Here is a tiny trained network, its code and every weight. The questions are about switching its units off for an input and a class, where a switched-off unit gives its printed mean instead of its output.

import numpy as np


def w(rows, s, z=0):
    codes = np.array(rows[::2]) - 128.0
    scale = np.full(codes.shape[1], s)
    scale[-1] = z or s
    return codes * scale


def norm(h):
    return h / np.sqrt((h * h).mean(-1, keepdims=True) + 1e-5)


def f(y):
    return np.maximum(y, 0)


def log_softmax(a):
    a = a - a.max(-1, keepdims=True)
    return a - np.log(np.exp(a).sum(-1, keepdims=True))


def net(x, mask):
    res = np.array(x, float).reshape(1, 6) / 4 @ E
    u = 0
    for l in range(3):
        y = f(norm(res) @ A[l][:, :-1].T + A[l][:, -1])
        res = res + np.where(mask[u : u + 10], y, B[l][:, -1]) @ B[l][:, :-1]
        u += 10
    return log_softmax(norm(res)[-1] @ U[:, :-1].T + U[:, -1])


A, B = {}, {}
E = w([
[161,74,195,254,209],'x0',
[166,128,121,145,116],'x1',
[130,80,85,167,70],'x2',
[33,251,64,133,136],'x3',
[170,146,198,189,76],'x4',
[132,120,127,135,119],'x5',
],0.005)
A[0] = w([
[104,170,182,58,21,174],'0.n1',
[138,127,215,87,142,55],'0.n2',
[77,135,214,135,63,248],'0.n3',
[149,126,72,192,176,188],'0.n4',
[137,82,120,38,107,36],'0.n5',
[153,95,213,173,95,69],'0.n6',
[123,155,1,134,84,52],'0.n7',
[58,123,69,142,106,45],'0.n8',
[185,28,113,127,191,126],'0.n9',
[160,208,94,111,217,200],'0.n10',
],0.0053,0.0016)
B[0] = w([
[195,126,83,120,118,248],'0.n1',
[200,92,132,111,95,180],'0.n2',
[204,154,188,107,52,217],'0.n3',
[85,123,154,121,157,202],'0.n4',
[126,67,88,90,129,190],'0.n5',
[138,159,254,98,87,222],'0.n6',
[89,196,155,115,212,211],'0.n7',
[153,191,149,79,115,178],'0.n8',
[136,167,75,129,252,251],'0.n9',
[76,97,86,154,86,234],'0.n10',
],0.005,0.003)
A[1] = w([
[203,61,95,3,89,163],'1.n1',
[68,187,148,200,149,39],'1.n2',
[67,204,161,87,52,206],'1.n3',
[167,159,129,159,108,11],'1.n4',
[144,37,149,129,179,238],'1.n5',
[172,155,127,187,128,168],'1.n6',
[119,119,189,150,87,143],'1.n7',
[159,33,169,135,185,171],'1.n8',
[221,139,128,104,145,26],'1.n9',
[91,171,154,156,163,8],'1.n10',
],0.0075,0.0015)
B[1] = w([
[42,32,173,134,136,253],'1.n1',
[100,2,155,46,52,191],'1.n2',
[214,133,103,186,113,233],'1.n3',
[141,130,60,93,164,147],'1.n4',
[129,175,108,216,181,222],'1.n5',
[87,120,133,24,107,175],'1.n6',
[156,135,171,81,123,174],'1.n7',
[121,216,95,205,169,232],'1.n8',
[82,146,132,104,93,179],'1.n9',
[140,41,121,106,99,164],'1.n10',
],0.0057,0.0053)
A[2] = w([
[138,99,225,143,93,75],'2.n1',
[90,65,111,195,100,139],'2.n2',
[94,114,91,86,107,128],'2.n3',
[140,196,100,79,62,212],'2.n4',
[127,197,140,51,197,203],'2.n5',
[90,118,153,114,85,78],'2.n6',
[36,134,92,192,177,139],'2.n7',
[143,54,31,119,162,255],'2.n8',
[55,154,165,216,50,218],'2.n9',
[116,171,255,43,147,147],'2.n10',
],0.0058,0.0023)
B[2] = w([
[144,87,222,137,10,208],'2.n1',
[121,93,129,35,155,186],'2.n2',
[69,96,206,131,180,195],'2.n3',
[216,215,76,213,128,242],'2.n4',
[94,143,78,246,76,199],'2.n5',
[112,53,178,116,89,160],'2.n6',
[73,115,104,24,89,226],'2.n7',
[16,176,147,67,229,252],'2.n8',
[249,51,147,19,136,210],'2.n9',
[105,2,63,131,25,209],'2.n10',
],0.0036,0.0037)
U = w([
[36,61,82,40,169,254],'0',
[152,48,187,75,3,203],'1',
[100,168,108,206,230,74],'2',
[175,109,229,163,118,45],'3',
[59,230,33,69,78,103],'4',
[210,224,36,103,37,59],'5',
],0.006,0.0028)

Each question gives the input, the list of numbers given to net, and the class t.
The units are the neurons (one row each of A and B). Each row of codes is followed by its name. A weight is (code - 128) times the scale printed after its matrix; where a second scale follows, it is the last column's (A, B and U).
mask holds one flag per neuron, layer by layer. A switched-off neuron (its flag False) gives its mean, the last column of its row in B, instead of its output. The means were averaged over made-up inputs and are rounded, as every weight is.
A unit's drop is (log p(t) with every unit on - log p(t) with that unit switched off) / (log p(t) with every unit on - log p(t) with every unit switched off).
unit that matters most: the unit with the biggest drop
top k neurons: the k neurons with the biggest drops, biggest first
top k neurons in layer l: the k neurons of layer l with the biggest drops, biggest first
drop when u is switched off: that unit's drop, to one decimal
input [8,6,6,4,-4,8], class 0: top 2 neurons	1.n2, 2.n7
input [-4,2,0,8,5,7], class 5: unit that matters most	1.n3
input [2,-6,-8,7,1,-5], class 1: top 2 neurons	1.n2, 0.n9
input [7,-5,6,-8,-8,7], class 2: top 2 neurons	1.n8, 1.n5
input [-8,-5,-7,6,2,1], class 5: top 2 neurons	1.n3, 2.n4
input [2,-8,4,-8,0,-3], class 2: top 4 neurons	0.n9, 1.n8, 1.n5, 1.n2
input [-6,-7,0,2,2,7], class 5: top 2 neurons	1.n3, 2.n4
input [8,7,-3,3,3,-6], class 1: top 2 neurons	1.n2, 1.n6
input [-1,-4,8,-6,-1,0], class 0: top 2 neurons in layer 1	1.n1, 1.n3
input [1,5,0,4,-1,-3], class 0: top 2 neurons in layer 0	0.n6, 0.n3
input [1,1,-8,-8,-8,-7], class 2: drop when 0.n9 is switched off	0.1
input [-3,-8,-8,4,3,-7], class 5: drop when 1.n3 is switched off	0.2
input [2,0,4,-7,-3,7], class 2: drop when 0.n9 is switched off	0.2
input [7,-1,7,8,0,-7], class 0: unit that matters most	0.n6
